Below are the code and all the weights of a small trained network. Each question names an input and a target symbol and asks about switching units off, where a switched-off unit gives its printed mean instead of its output.

import numpy as np


def w(rows, s, z=0):
    codes = np.array(rows[::2]) - 128.0
    scale = np.full(codes.shape[1], s)
    scale[-1] = z or s
    return codes * scale


def norm(h):
    return h / np.sqrt((h * h).mean(-1, keepdims=True) + 1e-5)


def f(y):
    return y / 2 * (1 + np.tanh(0.7978845608 * (y + 0.044715 * y**3)))


def softmax(a):
    e = np.exp(a - a.max(-1, keepdims=True))
    return e / e.sum(-1, keepdims=True)


def log_softmax(a):
    a = a - a.max(-1, keepdims=True)
    return a - np.log(np.exp(a).sum(-1, keepdims=True))


def net(x, mask):
    ids = ['ΓΠΩεζημτψ'.index(c) for c in x.split()]
    T = len(ids)
    res = E[ids] + P[:T]
    u = 0
    for l in range(3):
        r = norm(res)
        for j in range(2):
            rows = slice(2 * j, 2 * j + 2)
            q, k, v = (r @ M[l][rows].T for M in (Q, K, V))
            z = softmax(np.where(np.tri(T) > 0, q @ k.T / 2**0.5, -1e9)) @ v
            o = O[l][rows]
            res = res + np.where(mask[u + j], z, o[:, -1]) @ o[:, :-1]
        u += 2
        y = f(norm(res) @ A[l][:, :-1].T + A[l][:, -1])
        res = res + np.where(mask[u : u + 4], y, B[l][:, -1]) @ B[l][:, :-1]
        u += 4
    return log_softmax(norm(res)[-1] @ U[:, :-1].T + U[:, -1])


Q, K, V, O, A, B = {}, {}, {}, {}, {}, {}
E = w([
[142,128,65,114],'Γ',
[84,162,130,102],'Π',
[56,189,136,249],'Ω',
[131,208,51,235],'ε',
[149,76,131,198],'ζ',
[100,105,155,177],'η',
[137,100,107,120],'μ',
[98,250,26,203],'τ',
[86,184,167,110],'ψ',
],0.017)
P = w([
[196,254,134,166],'0',
[58,78,110,193],'1',
[58,57,134,203],'2',
[61,85,167,192],'3',
[63,126,140,70],'4',
[79,101,111,88],'5',
[55,132,171,69],'6',
[125,91,114,99],'7',
],0.007)
Q[0] = w([
[195,156,124,105],'L0H0',
[254,149,63,188],'L0H0',
[184,60,187,102],'L0H1',
[106,191,80,143],'L0H1',
],0.0077)
K[0] = w([
[3,249,115,108],'L0H0',
[135,98,106,61],'L0H0',
[27,129,106,178],'L0H1',
[107,168,150,249],'L0H1',
],0.006)
V[0] = w([
[2,147,94,171],'L0H0',
[91,153,29,207],'L0H0',
[99,107,163,215],'L0H1',
[131,187,110,156],'L0H1',
],0.0067)
O[0] = w([
[161,29,57,144,197],'L0H0',
[155,85,165,220,254],'L0H0',
[156,183,177,233,213],'L0H1',
[3,29,185,109,167],'L0H1',
],0.0075,0.0061)
A[0] = w([
[120,187,150,5,2],'L0N0',
[100,138,167,144,35],'L0N1',
[117,72,67,111,120],'L0N2',
[148,76,93,99,211],'L0N3',
],0.011,0.0014)
B[0] = w([
[212,183,38,134,129],'L0N0',
[159,21,159,109,185],'L0N1',
[156,199,173,47,253],'L0N2',
[1,26,134,196,199],'L0N3',
],0.0069,0.002)
Q[1] = w([
[179,101,27,72],'L1H0',
[110,254,81,87],'L1H0',
[145,178,101,37],'L1H1',
[19,174,87,142],'L1H1',
],0.0072)
K[1] = w([
[148,160,190,37],'L1H0',
[55,1,142,90],'L1H0',
[53,87,111,203],'L1H1',
[210,56,224,88],'L1H1',
],0.0074)
V[1] = w([
[167,141,160,74],'L1H0',
[3,156,146,172],'L1H0',
[161,134,212,176],'L1H1',
[49,101,163,27],'L1H1',
],0.0073)
O[1] = w([
[224,90,255,197,25],'L1H0',
[73,129,161,92,224],'L1H0',
[195,65,142,104,198],'L1H1',
[105,224,108,119,2],'L1H1',
],0.0087,0.0055)
A[1] = w([
[90,159,144,254,215],'L1N0',
[113,61,97,181,172],'L1N1',
[107,137,170,217,7],'L1N2',
[87,100,92,122,199],'L1N3',
],0.0093,0.0012)
B[1] = w([
[133,245,30,202,234],'L1N0',
[26,156,180,45,254],'L1N1',
[103,148,137,27,179],'L1N2',
[221,254,130,92,180],'L1N3',
],0.0086,0.0082)
Q[2] = w([
[93,143,157,204],'L2H0',
[67,53,157,162],'L2H0',
[70,79,99,192],'L2H1',
[220,63,178,4],'L2H1',
],0.011)
K[2] = w([
[246,150,96,165],'L2H0',
[193,90,176,125],'L2H0',
[218,195,199,232],'L2H1',
[30,78,171,84],'L2H1',
],0.011)
V[2] = w([
[204,97,70,106],'L2H0',
[77,46,1,109],'L2H0',
[221,192,76,152],'L2H1',
[63,147,158,152],'L2H1',
],0.01)
O[2] = w([
[217,170,223,238,1],'L2H0',
[71,121,255,203,145],'L2H0',
[178,161,254,53,174],'L2H1',
[99,119,109,143,226],'L2H1',
],0.0089,0.0043)
A[2] = w([
[165,217,255,113,2],'L2N0',
[45,33,133,151,159],'L2N1',
[12,168,53,65,103],'L2N2',
[66,90,89,54,117],'L2N3',
],0.0076,0.0047)
B[2] = w([
[253,252,190,250,121],'L2N0',
[211,125,102,129,218],'L2N1',
[220,121,120,241,254],'L2N2',
[211,84,79,208,193],'L2N3',
],0.0059,0.0088)
U = w([
[30,239,75,160,79],'Γ',
[115,222,174,171,243],'Π',
[88,130,148,137,54],'Ω',
[63,93,199,114,251],'ε',
[252,46,108,175,152],'ζ',
[104,105,113,129,4],'η',
[196,161,213,170,137],'μ',
[54,109,178,87,70],'τ',
[183,157,73,8,167],'ψ',
],0.011,0.0016)

Each question gives the input, a string of symbols that net reads in full, and the target symbol t.
The units are the heads (2 rows each of Q, K, V and O) and the neurons (one row each of A and B). Each row of codes is followed by its name. A weight is (code - 128) times the scale printed after its matrix; where a second scale follows, it is the last column's (O, A, B and U).
mask holds one flag per unit, layer by layer, with each layer's heads first. A switched-off unit (its flag False) gives its mean, the last column of its rows in O or B, instead of its output. The means were averaged over made-up inputs and are rounded, as every weight is.
A unit's drop is (log p(t) with every unit on - log p(t) with that unit switched off) / (log p(t) with every unit on - log p(t) with every unit switched off).
The circuit of an input: a set's keep is (log p(t) with only the set's units on - log p(t) with every unit switched off) / (log p(t) with every unit on - log p(t) with every unit switched off). Starting from the 12 units with the biggest drops (on a tie, the unit counted first), units are removed one at a time, each time the one whose removal leaves the highest keep (on an exact tie, the one counted first), for as long as the keep stays at least 0.8.
units of the circuit, in order: the units of the circuit, biggest drop first
most important unit: the unit with the biggest drop
k most important neurons: the k neurons with the biggest drops, biggest first
top k neurons in layer l: the k neurons of layer l with the biggest drops, biggest first
heads that matter: for each layer, one digit per head in row order, 1 if its drop is at least 0.15 and else 0, layers parted by /
input ε ζ η η μ ζ, target ε: heads that matter => 00 / 00 / 11
input ε ψ ζ Γ, target ε: units of the circuit, in order => [L2H0, L2H1]
input Γ Γ μ, target Γ: heads that matter => 01 / 01 / 00
input ε Ω ψ Γ, target ε: units of the circuit, in order => [L2H0, L1N0]
input ζ μ ε ζ ζ ε ζ Π, target ζ: most important unit => L2H1
input Π ζ Γ, target Π: heads that matter => 11 / 11 / 01
input ζ ζ Γ ζ η ζ μ, target ζ: 2 most important neurons => [L2N1, L2N3]
input ψ ζ ζ ζ, target ψ: 3 most important neurons => [L1N1, L0N0, L0N3]
input ψ Π Γ Π, target ψ: units of the circuit, in order => [L2H0, L1N1, L2H1]
input Π ζ ε μ, target Π: heads that matter => 11 / 11 / 01
input ζ Γ μ, target ζ: heads that matter => 10 / 11 / 00
input ε ζ μ, target ε: heads that matter => 00 / 00 / 10
input Γ ζ ζ ζ Ω μ Γ ζ, target Γ: 2 most important neurons => [L0N2, L0N3]
input ζ ε ζ η, target ζ: heads that matter => 10 / 01 / 10
input ε ζ Ω ζ ζ Γ Γ ζ, target ε: heads that matter => 00 / 00 / 10
input ζ ε ε Π, target ζ: 3 most important neurons => [L1N3, L0N3, L2N3]
input ζ Γ ζ Γ, target ζ: most important unit => L1H1
input μ Γ Γ ζ, target μ: heads that matter => 11 / 00 / 01
input Π Ω ε Π, target Π: 3 most important neurons => [L0N0, L1N1, L0N3]
input ψ ζ ψ Γ ζ μ ζ, target ψ: top neuron in layer 0 => [L0N3]
input ζ ζ η μ ψ, target ζ: heads that matter => 00 / 00 / 00
